Here is a tiny trained network, its code and every weight. The questions are about switching its units off for an input and a class, where a switched-off unit gives its printed mean instead of its output.

import numpy as np


def w(rows, s, z=0):
    codes = np.array(rows[::2]) - 128.0
    scale = np.full(codes.shape[1], s)
    scale[-1] = z or s
    return codes * scale


def norm(h):
    return h / np.sqrt((h * h).mean(-1, keepdims=True) + 1e-5)


def f(y):
    return y / 2 * (1 + np.tanh(0.7978845608 * (y + 0.044715 * y**3)))


def log_softmax(a):
    a = a - a.max(-1, keepdims=True)
    return a - np.log(np.exp(a).sum(-1, keepdims=True))


def net(x, mask):
    res = np.array(x, float).reshape(1, 3) / 4 @ E
    u = 0
    for l in range(2):
        y = f(norm(res) @ A[l][:, :-1].T + A[l][:, -1])
        res = res + np.where(mask[u : u + 14], y, B[l][:, -1]) @ B[l][:, :-1]
        u += 14
    return log_softmax(norm(res)[-1] @ U[:, :-1].T + U[:, -1])


A, B = {}, {}
E = w([
[103,188,164,136,175,182],'x0',
[109,145,174,254,68,99],'x1',
[119,216,105,15,102,174],'x2',
],0.0061)
A[0] = w([
[95,62,166,90,217,125,103],'0.n1',
[153,18,34,128,148,135,13],'0.n2',
[214,172,81,85,60,62,75],'0.n3',
[154,64,169,122,4,70,104],'0.n4',
[197,146,66,161,56,53,109],'0.n5',
[200,20,17,85,88,11,1],'0.n6',
[155,74,66,58,97,174,30],'0.n7',
[211,74,110,1,172,84,41],'0.n8',
[92,214,115,76,3,96,153],'0.n9',
[192,121,104,125,242,171,126],'0.n10',
[197,147,79,48,155,98,198],'0.n11',
[206,64,31,115,147,63,182],'0.n12',
[92,68,146,194,111,146,96],'0.n13',
[104,140,68,169,156,131,113],'0.n14',
],0.007,0.0051)
B[0] = w([
[9,91,55,174,177,149,169],'0.n1',
[137,154,168,116,223,56,150],'0.n2',
[72,65,46,80,119,182,161],'0.n3',
[96,26,60,85,150,142,183],'0.n4',
[86,40,59,106,150,153,168],'0.n5',
[153,205,212,27,152,24,198],'0.n6',
[177,148,107,143,70,106,160],'0.n7',
[205,130,156,174,114,129,217],'0.n8',
[80,113,88,117,90,241,228],'0.n9',
[2,102,83,118,122,114,193],'0.n10',
[98,110,180,109,122,92,254],'0.n11',
[165,166,119,168,118,162,228],'0.n12',
[157,158,164,46,164,90,170],'0.n13',
[138,153,116,156,176,134,125],'0.n14',
],0.0079,0.0052)
A[1] = w([
[180,159,185,163,173,54,61],'1.n1',
[152,98,111,18,70,165,143],'1.n2',
[47,166,98,57,112,186,147],'1.n3',
[121,145,143,145,105,92,3],'1.n4',
[117,156,56,173,142,185,134],'1.n5',
[123,62,76,153,141,48,62],'1.n6',
[114,160,251,152,190,30,114],'1.n7',
[188,53,93,167,167,87,123],'1.n8',
[70,52,15,198,219,77,123],'1.n9',
[79,104,197,64,133,145,103],'1.n10',
[217,141,77,83,40,27,183],'1.n11',
[192,221,117,151,63,201,95],'1.n12',
[255,26,119,75,97,150,129],'1.n13',
[124,40,149,100,80,136,130],'1.n14',
],0.0077,0.0054)
B[1] = w([
[63,139,141,79,191,68,174],'1.n1',
[106,134,135,197,172,108,235],'1.n2',
[186,110,144,125,152,56,254],'1.n3',
[137,160,181,148,144,61,105],'1.n4',
[84,52,92,136,140,132,149],'1.n5',
[181,198,163,120,92,134,155],'1.n6',
[123,117,124,2,188,73,227],'1.n7',
[143,197,160,111,143,119,171],'1.n8',
[118,97,76,185,45,211,239],'1.n9',
[108,119,146,83,166,74,159],'1.n10',
[92,116,112,211,79,235,193],'1.n11',
[203,169,135,220,63,130,157],'1.n12',
[190,224,159,210,70,158,187],'1.n13',
[162,181,183,125,141,125,166],'1.n14',
],0.0088,0.0063)
U = w([
[109,174,209,59,217,42,255],'0',
[192,225,199,209,56,165,162],'1',
[11,62,54,118,109,195,65],'2',
],0.011,0.0023)

Each question gives the input, the list of numbers given to net, and the class t.
The units are the neurons (one row each of A and B). Each row of codes is followed by its name. A weight is (code - 128) times the scale printed after its matrix; where a second scale follows, it is the last column's (A, B and U).
mask holds one flag per neuron, layer by layer. A switched-off neuron (its flag False) gives its mean, the last column of its row in B, instead of its output. The means were averaged over made-up inputs and are rounded, as every weight is.
A unit's drop is (log p(t) with every unit on - log p(t) with that unit switched off) / (log p(t) with every unit on - log p(t) with every unit switched off).
The circuit of an input: a set's keep is (log p(t) with only the set's units on - log p(t) with every unit switched off) / (log p(t) with every unit on - log p(t) with every unit switched off). Starting from the 12 units with the biggest drops (on a tie, the unit counted first), units are removed one at a time, each time the one whose removal leaves the highest keep (on an exact tie, the one counted first), for as long as the keep stays at least 0.8.
units of the circuit, in order: the units of the circuit, biggest drop first
unit that matters most: the unit with the biggest drop
top k neurons: the k neurons with the biggest drops, biggest first
top k neurons in layer l: the k neurons of layer l with the biggest drops, biggest first
drop when u is switched off: that unit's drop, to one decimal
input [-7,-7,2], class 1: unit that matters most	1.n11
input [-2,-8,1], class 1: top 3 neurons	[0.n8 0.n7 1.n11]
input [5,7,0], class 0: top 3 neurons	[0.n9 0.n12 1.n7]
input [0,2,5], class 2: top 2 neurons	[0.n9 0.n8]
input [4,-4,0], class 2: top 2 neurons in layer 0	[0.n1 0.n6]
input [-2,0,-8], class 0: top 3 neurons in layer 0	[0.n13 0.n9 0.n3]
input [5,1,-1], class 0: top 3 neurons	[0.n9 0.n4 0.n5]
input [-5,1,-6], class 1: top 4 neurons	[0.n4 0.n5 0.n11 1.n13]
input [5,0,-3], class 2: top 3 neurons	[0.n6 0.n11 1.n9]
input [-1,-3,1], class 1: top 2 neurons	[0.n7 0.n8]
input [-7,1,-6], class 1: top 3 neurons in layer 1	[1.n13 1.n11 1.n9]
input [-5,-1,8], class 1: top 2 neurons in layer 0	[0.n10 0.n1]
input [4,7,0], class 0: top 2 neurons	[0.n9 0.n12]
input [-1,-4,-7], class 0: units of the circuit, in order	[0.n6]
input [-7,-8,1], class 1: top 3 neurons in layer 0	[0.n8 0.n7 0.n12]
input [-5,-3,-6], class 0: drop when 0.n6 is switched off	4.2
input [-2,-1,-8], class 0: drop when 0.n9 is switched off	0.3
